Below are the code and all the weights of a small trained network. Each question names an input and a class and asks about switching units off, where a switched-off unit gives its printed mean instead of its output.

import numpy as np


def w(rows, s, z=0):
    codes = np.array(rows[::2]) - 128.0
    scale = np.full(codes.shape[1], s)
    scale[-1] = z or s
    return codes * scale


def norm(h):
    return h / np.sqrt((h * h).mean(-1, keepdims=True) + 1e-5)


def f(y):
    return y / 2 * (1 + np.tanh(0.7978845608 * (y + 0.044715 * y**3)))


def log_softmax(a):
    a = a - a.max(-1, keepdims=True)
    return a - np.log(np.exp(a).sum(-1, keepdims=True))


def net(x, mask):
    res = np.array(x, float).reshape(1, 8) / 4 @ E
    u = 0
    for l in range(3):
        y = f(norm(res) @ A[l][:, :-1].T + A[l][:, -1])
        res = res + np.where(mask[u : u + 9], y, B[l][:, -1]) @ B[l][:, :-1]
        u += 9
    return log_softmax(norm(res)[-1] @ U[:, :-1].T + U[:, -1])


A, B = {}, {}
E = w([
[133,84,237,58,67],'x0',
[66,235,122,141,198],'x1',
[44,102,79,226,2],'x2',
[217,211,124,88,108],'x3',
[120,183,133,130,41],'x4',
[236,24,13,149,61],'x5',
[94,130,56,94,89],'x6',
[54,36,69,50,118],'x7',
],0.0037)
A[0] = w([
[120,138,61,154,110,161],'L0N1',
[107,115,99,142,171,194],'L0N2',
[171,106,131,60,166,39],'L0N3',
[67,127,195,43,116,248],'L0N4',
[107,137,190,251,53,92],'L0N5',
[149,113,71,147,84,101],'L0N6',
[225,221,170,142,186,162],'L0N7',
[124,158,76,104,194,88],'L0N8',
[138,126,69,152,71,125],'L0N9',
],0.012,0.0013)
B[0] = w([
[174,136,103,183,66,172],'L0N1',
[136,123,161,180,103,157],'L0N2',
[171,9,238,182,58,174],'L0N3',
[116,164,72,60,77,224],'L0N4',
[143,196,255,215,98,225],'L0N5',
[159,144,65,189,89,175],'L0N6',
[152,200,143,39,195,254],'L0N7',
[6,152,154,171,126,171],'L0N8',
[158,208,71,101,113,182],'L0N9',
],0.0079,0.0065)
A[1] = w([
[42,130,86,76,195,114],'L1N1',
[180,124,170,68,136,195],'L1N2',
[239,72,188,150,108,116],'L1N3',
[209,105,176,127,222,19],'L1N4',
[82,124,53,109,105,12],'L1N5',
[104,112,101,254,153,200],'L1N6',
[114,211,208,165,79,73],'L1N7',
[217,154,185,65,162,125],'L1N8',
[65,21,96,99,143,252],'L1N9',
],0.0093,0.0026)
B[1] = w([
[103,57,97,200,129,167],'L1N1',
[130,18,107,111,92,202],'L1N2',
[161,115,92,214,170,198],'L1N3',
[181,142,178,37,151,160],'L1N4',
[122,161,190,129,75,138],'L1N5',
[255,210,144,166,142,205],'L1N6',
[126,104,184,118,172,255],'L1N7',
[178,109,101,74,146,227],'L1N8',
[127,57,138,217,103,170],'L1N9',
],0.0079,0.0052)
A[2] = w([
[205,181,19,110,75,42],'L2N1',
[151,147,80,158,244,175],'L2N2',
[115,114,161,248,166,127],'L2N3',
[72,174,75,203,116,129],'L2N4',
[193,182,148,102,113,30],'L2N5',
[78,254,181,116,222,2],'L2N6',
[124,217,170,150,126,72],'L2N7',
[57,127,184,150,75,132],'L2N8',
[54,74,178,154,106,36],'L2N9',
],0.0094,0.0033)
B[2] = w([
[198,155,83,92,100,223],'L2N1',
[50,203,120,141,94,191],'L2N2',
[172,164,211,186,130,242],'L2N3',
[190,140,163,66,69,209],'L2N4',
[104,68,167,85,112,181],'L2N5',
[134,122,50,140,177,253],'L2N6',
[118,2,143,119,166,224],'L2N7',
[100,181,176,3,57,188],'L2N8',
[84,118,104,27,21,146],'L2N9',
],0.0077,0.0043)
U = w([
[117,109,113,195,144,2],'0',
[144,124,210,19,189,185],'1',
[186,6,112,185,154,100],'2',
[41,147,162,111,83,144],'3',
[59,189,75,127,228,129],'4',
[68,28,108,108,85,54],'5',
[184,193,225,220,133,153],'6',
[180,142,43,128,67,199],'7',
],0.017,0.0083)

Each question gives the input, the list of numbers given to net, and the class t.
The units are the neurons (one row each of A and B). Each row of codes is followed by its name. A weight is (code - 128) times the scale printed after its matrix; where a second scale follows, it is the last column's (A, B and U).
mask holds one flag per neuron, layer by layer. A switched-off neuron (its flag False) gives its mean, the last column of its row in B, instead of its output. The means were averaged over made-up inputs and are rounded, as every weight is.
A unit's drop is (log p(t) with every unit on - log p(t) with that unit switched off) / (log p(t) with every unit on - log p(t) with every unit switched off).
The circuit of an input: a set's keep is (log p(t) with only the set's units on - log p(t) with every unit switched off) / (log p(t) with every unit on - log p(t) with every unit switched off). Starting from the 12 units with the biggest drops (on a tie, the unit counted first), units are removed one at a time, each time the one whose removal leaves the highest keep (on an exact tie, the one counted first), for as long as the keep stays at least 0.8.
units of the circuit, in order: the units of the circuit, biggest drop first
most important unit: the unit with the biggest drop
top k neurons: the k neurons with the biggest drops, biggest first
k most important neurons of layer l: the k neurons of layer l with the biggest drops, biggest first
drop when u is switched off: that unit's drop, to one decimal
input [7,1,-5,6,-3,4,-8,-7], class 1: most important unit -> L0N7
input [8,-7,-8,2,2,1,-1,-1], class 2: units of the circuit, in order -> (L1N3, L1N2)
input [-6,3,-7,-3,3,2,-3,1], class 4: 2 most important neurons of layer 0 -> (L0N8, L0N7)
input [1,-4,4,-4,-2,-8,5,6], class 5: top 4 neurons -> (L0N5, L1N1, L1N9, L1N6)
input [-7,6,1,-8,-6,-7,-8,-3], class 4: top 2 neurons -> (L2N6, L0N3)
input [-6,6,1,0,3,-4,3,-8], class 4: top 3 neurons -> (L0N7, L2N6, L0N3)
input [-2,6,-8,-5,8,8,5,1], class 6: top 2 neurons -> (L0N4, L0N8)
input [8,-3,8,4,6,-7,-4,-2], class 3: top 3 neurons -> (L0N4, L2N8, L1N6)
input [-5,2,-8,3,-7,-2,4,7], class 3: top 2 neurons -> (L0N8, L2N9)
input [3,7,8,1,7,7,6,-4], class 6: top 2 neurons -> (L0N5, L0N4)
input [3,4,0,-2,2,1,-1,8], class 5: units of the circuit, in order -> (L0N5, L1N1)
input [-2,-2,-1,8,-6,5,-7,-4], class 1: top 2 neurons -> (L0N7, L1N4)
input [3,-8,-5,-1,4,-3,0,3], class 2: 2 most important neurons of layer 0 -> (L0N3, L0N8)
input [1,-7,3,-5,1,7,-1,-3], class 6: top 2 neurons -> (L0N5, L0N4)
input [-8,-6,-4,7,-3,-1,-7,2], class 1: units of the circuit, in order -> (L0N7)
input [8,-1,4,-3,4,-5,-2,-1], class 3: top 2 neurons -> (L0N4, L0N7)
input [5,-4,-2,-8,2,-2,4,6], class 5: top 2 neurons -> (L0N5, L1N9)
input [-6,4,0,-1,-7,-1,2,-5], class 4: top 2 neurons -> (L0N7, L2N6)
input [-3,4,-2,2,-6,8,-5,-8], class 1: top 2 neurons -> (L0N7, L1N4)
input [6,5,-4,3,3,4,-4,8], class 5: most important unit -> L0N4
input [-4,6,4,1,1,0,-7,-7], class 1: 2 most important neurons of layer 2 -> (L2N7, L2N5)
input [6,8,-2,4,2,-8,7,-3], class 4: 2 most important neurons of layer 1 -> (L1N1, L1N4)
input [5,-8,-4,-8,-5,3,-5,-6], class 2: 2 most important neurons of layer 0 -> (L0N5, L0N8)
input [-7,1,-6,-3,-2,-2,7,-6], class 4: drop when L0N8 is switched off -> 0.2
input [-5,6,-6,-1,-4,2,0,4], class 6: drop when L0N8 is switched off -> 1.4
input [-3,4,-6,4,-7,1,-8,-6], class 1: drop when L0N2 is switched off -> 0.0
